382, -576, 187
526, -108, -492
223, -670, 238
143, -243, -700
389, -622, 258
=>
526, -108, -492
223, -670, 238

-34, 31, 114
-213, 210, -298
69, 59, 43
-27, -730, 764
36, 49, 36
=>
-213, 210, -298
69, 59, 43

-287, -448, 382
266, -619, 181
701, -82, 317
-93, 134, 121
302, -247, 257
=>
266, -619, 181
701, -82, 317

269, -605, 110, 397
203, -583, 4, 344
355, -696, 33, 264
=>
203, -583, 4
355, -696, 33

-376, 323, 266
-448, -12, 451
-312, 82, 625
=>
-448, -12, 451
-312, 82, 625

-97, -187, 80, 13
-52, -62, -111, -142
-40, -1, 133, 61
6, 302, -145, 476
-365, 222, 568, 119
=>
-52, -62, -111
-40, -1, 133
---
-79, 24, -85, -112, -303, -17, -113, -2, -115
60, -53, -29, 51, -322, -17, 107, 67, -85
-10, -5, -90, -4, -565, -18, 6, 71, -173
-36, -28, -87, 100, -538, -13, -39, 52, -159
-91, -43, -16, 104, 136, -10, -169, -63, 23
88, -31, 101, -260, 756, -24, 100, -65, 204
108, -19, 71, -289, 495, -25, 150, -23, 131
64, -44, 38, -86, 249, -20, 84, -7, 67
-89, -55, 55, 69, 696, -11, -201, -133, 177
=>
-89, 64, 108, 88, -91, -36, -10, 60, -79
-55, -44, -19, -31, -43, -28, -5, -53, 24
55, 38, 71, 101, -16, -87, -90, -29, -85
69, -86, -289, -260, 104, 100, -4, 51, -112
696, 249, 495, 756, 136, -538, -565, -322, -303
-11, -20, -25, -24, -10, -13, -18, -17, -17
-201, 84, 150, 100, -169, -39, 6, 107, -113
-133, -7, -23, -65, -63, 52, 71, 67, -2
177, 67, 131, 204, 23, -159, -173, -85, -115

-266, 204, -20, 416, 201, 247, 581, -264, -100, 146
-283, 216, -36, 492, 210, 300, 641, -261, -111, 168
=>
-283, -266
216, 204
-36, -20
492, 416
210, 201
300, 247
641, 581
-261, -264
-111, -100
168, 146

-676, -11, 578, 537, -220, 297, 455, 446
97, -511, -608, 280, -605, -27, 610, -674
248, 413, 286, 685, 562, -499, -725, 608
-327, -168, 381, -395, 529, -418, 299, 671
-611, -267, -233, 688, -705, -20, 385, 693
564, -382, 704, -665, -711, -694, -652, -334
481, -652, 358, 14, 549, 593, -706, -601
-138, 300, 98, 137, 677, 146, -41, -118
-667, -485, -600, -384, -273, 107, 247, -85
403, 388, 73, 394, 132, -180, 535, 207
=>
403, -667, -138, 481, 564, -611, -327, 248, 97, -676
388, -485, 300, -652, -382, -267, -168, 413, -511, -11
73, -600, 98, 358, 704, -233, 381, 286, -608, 578
394, -384, 137, 14, -665, 688, -395, 685, 280, 537
132, -273, 677, 549, -711, -705, 529, 562, -605, -220
-180, 107, 146, 593, -694, -20, -418, -499, -27, 297
535, 247, -41, -706, -652, 385, 299, -725, 610, 455
207, -85, -118, -601, -334, 693, 671, 608, -674, 446

553, -178, 87
624, -439, 221
668, -365, 89
576, -397, 259
557, -330, 32
674, -334, 238
711, -261, 220
506, -372, 261
511, -138, 263
427, -350, 192
525, -175, 173
=>
525, 427, 511, 506, 711, 674, 557, 576, 668, 624, 553
-175, -350, -138, -372, -261, -334, -330, -397, -365, -439, -178
173, 192, 263, 261, 220, 238, 32, 259, 89, 221, 87

754, 506, 460, 304, -442, 307, 281, 210, -8, -731, -193, -364, -755, 55, -259, 17
-700, -122, -460, -410, 355, -250, -298, -438, -135, 659, 46, 304, 563, -341, 176, -99
=>
-700, 754
-122, 506
-460, 460
-410, 304
355, -442
-250, 307
-298, 281
-438, 210
-135, -8
659, -731
46, -193
304, -364
563, -755
-341, 55
176, -259
-99, 17

-348, 780, -236, -34, -649, -716, 93, -441, -81, -358, -328
150, -286, -188, 112, -468, -288, -684, -768, 645, 33, 92
-37, -357, -466, -311, -213, -74, -109, -367, -228, 10, -221
=>
-37, 150, -348
-357, -286, 780
-466, -188, -236
-311, 112, -34
-213, -468, -649
-74, -288, -716
-109, -684, 93
-367, -768, -441
-228, 645, -81
10, 33, -358
-221, 92, -328

-62, -626, 453
-404, -182, 524
-512, -259, 370
446, 58, -65
-113, -382, 528
139, -567, -146
-685, 254, -405
448, 159, 772
-224, 195, -307
=>
-224, 448, -685, 139, -113, 446, -512, -404, -62
195, 159, 254, -567, -382, 58, -259, -182, -626
-307, 772, -405, -146, 528, -65, 370, 524, 453

105, 53, 317
20, -240, -160
107, 80, 34
21, 127, -63
293, -668, -28
382, 129, -469
=>
382, 293, 21, 107, 20, 105
129, -668, 127, 80, -240, 53
-469, -28, -63, 34, -160, 317
